Below are the code and all the weights of a small trained network. Each question names an input and a class and asks about switching units off, where a switched-off unit gives its printed mean instead of its output.

import numpy as np


def w(rows, s, z=0):
    codes = np.array(rows[::2]) - 128.0
    scale = np.full(codes.shape[1], s)
    scale[-1] = z or s
    return codes * scale


def norm(h):
    return h / np.sqrt((h * h).mean(-1, keepdims=True) + 1e-5)


def f(y):
    return np.maximum(y, 0)


def log_softmax(a):
    a = a - a.max(-1, keepdims=True)
    return a - np.log(np.exp(a).sum(-1, keepdims=True))


def net(x, mask):
    res = np.array(x, float).reshape(1, 5) / 4 @ E
    u = 0
    for l in range(3):
        y = f(norm(res) @ A[l][:, :-1].T + A[l][:, -1])
        res = res + np.where(mask[u : u + 5], y, B[l][:, -1]) @ B[l][:, :-1]
        u += 5
    return log_softmax(norm(res)[-1] @ U[:, :-1].T + U[:, -1])


A, B = {}, {}
E = w([
[125,130,126,119,121,123,119],'x0',
[156,40,190,194,59,130,117],'x1',
[2,138,168,169,174,102,86],'x2',
[145,129,141,131,142,127,119],'x3',
[39,145,169,101,101,224,177],'x4',
],0.0079)
A[0] = w([
[121,187,110,53,186,210,153,2],'0.n1',
[182,116,54,153,96,89,167,58],'0.n2',
[162,150,173,61,77,203,139,9],'0.n3',
[232,77,158,92,33,179,192,43],'0.n4',
[255,160,35,43,115,238,190,139],'0.n5',
],0.0078,0.0039)
B[0] = w([
[43,144,62,91,84,167,162,182],'0.n1',
[212,156,148,136,152,92,110,162],'0.n2',
[148,134,116,107,75,140,247,164],'0.n3',
[132,116,83,173,135,216,164,207],'0.n4',
[67,103,162,72,131,47,170,255],'0.n5',
],0.012,0.0089)
A[1] = w([
[67,125,240,87,120,232,144,130],'1.n1',
[145,61,236,214,36,127,144,213],'1.n2',
[244,136,60,128,53,242,92,43],'1.n3',
[101,193,101,69,153,100,122,251],'1.n4',
[127,114,87,199,74,108,112,80],'1.n5',
],0.011,0.0022)
B[1] = w([
[23,168,89,209,57,147,199,254],'1.n1',
[43,51,78,146,101,190,76,235],'1.n2',
[184,149,107,61,143,91,246,174],'1.n3',
[119,143,201,202,200,104,172,244],'1.n4',
[145,191,174,59,155,185,103,157],'1.n5',
],0.011,0.0084)
A[2] = w([
[202,77,53,103,58,184,140,116],'2.n1',
[106,195,114,193,183,189,80,149],'2.n2',
[88,112,115,161,61,152,7,134],'2.n3',
[54,97,159,157,169,79,161,181],'2.n4',
[106,56,101,63,158,188,81,5],'2.n5',
],0.016,0.0026)
B[2] = w([
[194,136,177,167,70,151,32,178],'2.n1',
[62,161,86,169,144,139,29,185],'2.n2',
[124,1,119,33,169,104,149,170],'2.n3',
[208,138,137,108,126,120,112,250],'2.n4',
[186,194,136,102,201,106,133,149],'2.n5',
],0.016)
U = w([
[222,158,166,106,180,35,173,221],'0',
[249,100,177,150,71,140,56,160],'1',
[77,175,151,95,99,112,253,106],'2',
[157,91,138,175,26,227,177,82],'3',
[142,199,139,175,210,72,22,65],'4',
[135,41,124,87,201,123,56,254],'5',
[26,225,114,207,151,135,126,103],'6',
[16,37,100,153,81,168,99,7],'7',
],0.013,0.0015)

Each question gives the input, the list of numbers given to net, and the class t.
The units are the neurons (one row each of A and B). Each row of codes is followed by its name. A weight is (code - 128) times the scale printed after its matrix; where a second scale follows, it is the last column's (A, B and U).
mask holds one flag per neuron, layer by layer. A switched-off neuron (its flag False) gives its mean, the last column of its row in B, instead of its output. The means were averaged over made-up inputs and are rounded, as every weight is.
A unit's drop is (log p(t) with every unit on - log p(t) with that unit switched off) / (log p(t) with every unit on - log p(t) with every unit switched off).
The circuit of an input: a set's keep is (log p(t) with only the set's units on - log p(t) with every unit switched off) / (log p(t) with every unit on - log p(t) with every unit switched off). Starting from the 12 units with the biggest drops (on a tie, the unit counted first), units are removed one at a time, each time the one whose removal leaves the highest keep (on an exact tie, the one counted first), for as long as the keep stays at least 0.8.
units of the circuit, in order: the units of the circuit, biggest drop first
unit that matters most: the unit with the biggest drop
top k neurons: the k neurons with the biggest drops, biggest first
k most important neurons of layer l: the k neurons of layer l with the biggest drops, biggest first
drop when u is switched off: that unit's drop, to one decimal
input [-4,-3,-5,-5,2], class 2: unit that matters most -> 0.n5
input [-7,1,8,3,0], class 5: 3 most important neurons of layer 0 -> (0.n1, 0.n4, 0.n3)
input [1,0,2,2,5], class 6: units of the circuit, in order -> (1.n2, 0.n5, 2.n2)
input [-8,-3,7,-6,0], class 4: top 2 neurons -> (2.n4, 0.n4)
input [6,2,8,2,-7], class 5: units of the circuit, in order -> (2.n3, 0.n5, 1.n4)
input [-2,-2,-6,2,-1], class 0: top 2 neurons -> (0.n5, 1.n1)
input [-1,0,-3,-5,8], class 2: 2 most important neurons of layer 0 -> (0.n5, 0.n1)
input [-1,2,3,-1,-2], class 5: top 2 neurons -> (2.n3, 0.n5)
input [-5,-5,0,-2,1], class 2: 3 most important neurons of layer 0 -> (0.n1, 0.n5, 0.n2)
input [4,2,4,-2,-8], class 5: units of the circuit, in order -> (0.n5, 2.n3, 1.n4)
input [-2,-1,7,-7,0], class 4: top 3 neurons -> (2.n4, 0.n4, 1.n2)
input [3,-4,-2,-7,0], class 0: top 3 neurons -> (2.n4, 1.n1, 1.n4)
input [0,-1,-8,-1,-4], class 0: top 2 neurons -> (0.n5, 1.n2)
input [-1,7,8,-1,-5], class 5: unit that matters most -> 2.n3
input [-2,7,4,1,-6], class 5: top 2 neurons -> (2.n3, 2.n5)
input [4,-2,-6,-6,1], class 2: top 3 neurons -> (0.n5, 0.n4, 0.n3)
input [5,-1,-7,2,-7], class 0: top 3 neurons -> (0.n5, 1.n2, 2.n1)
input [8,2,5,-5,-5], class 5: top 2 neurons -> (2.n3, 0.n5)
input [1,2,3,-3,0], class 5: top 2 neurons -> (2.n3, 0.n1)
input [0,-6,2,0,0], class 4: units of the circuit, in order -> (0.n4)
input [-6,-2,-2,2,7], class 2: 2 most important neurons of layer 2 -> (2.n2, 2.n1)
input [-6,-3,-1,-2,0], class 0: 2 most important neurons of layer 0 -> (0.n4, 0.n3)
input [-3,2,5,-7,-5], class 5: drop when 0.n5 is switched off -> 0.4
input [7,-2,-2,0,-4], class 0: drop when 2.n2 is switched off -> 0.2
input [1,-4,-3,8,2], class 2: drop when 0.n1 is switched off -> 0.7
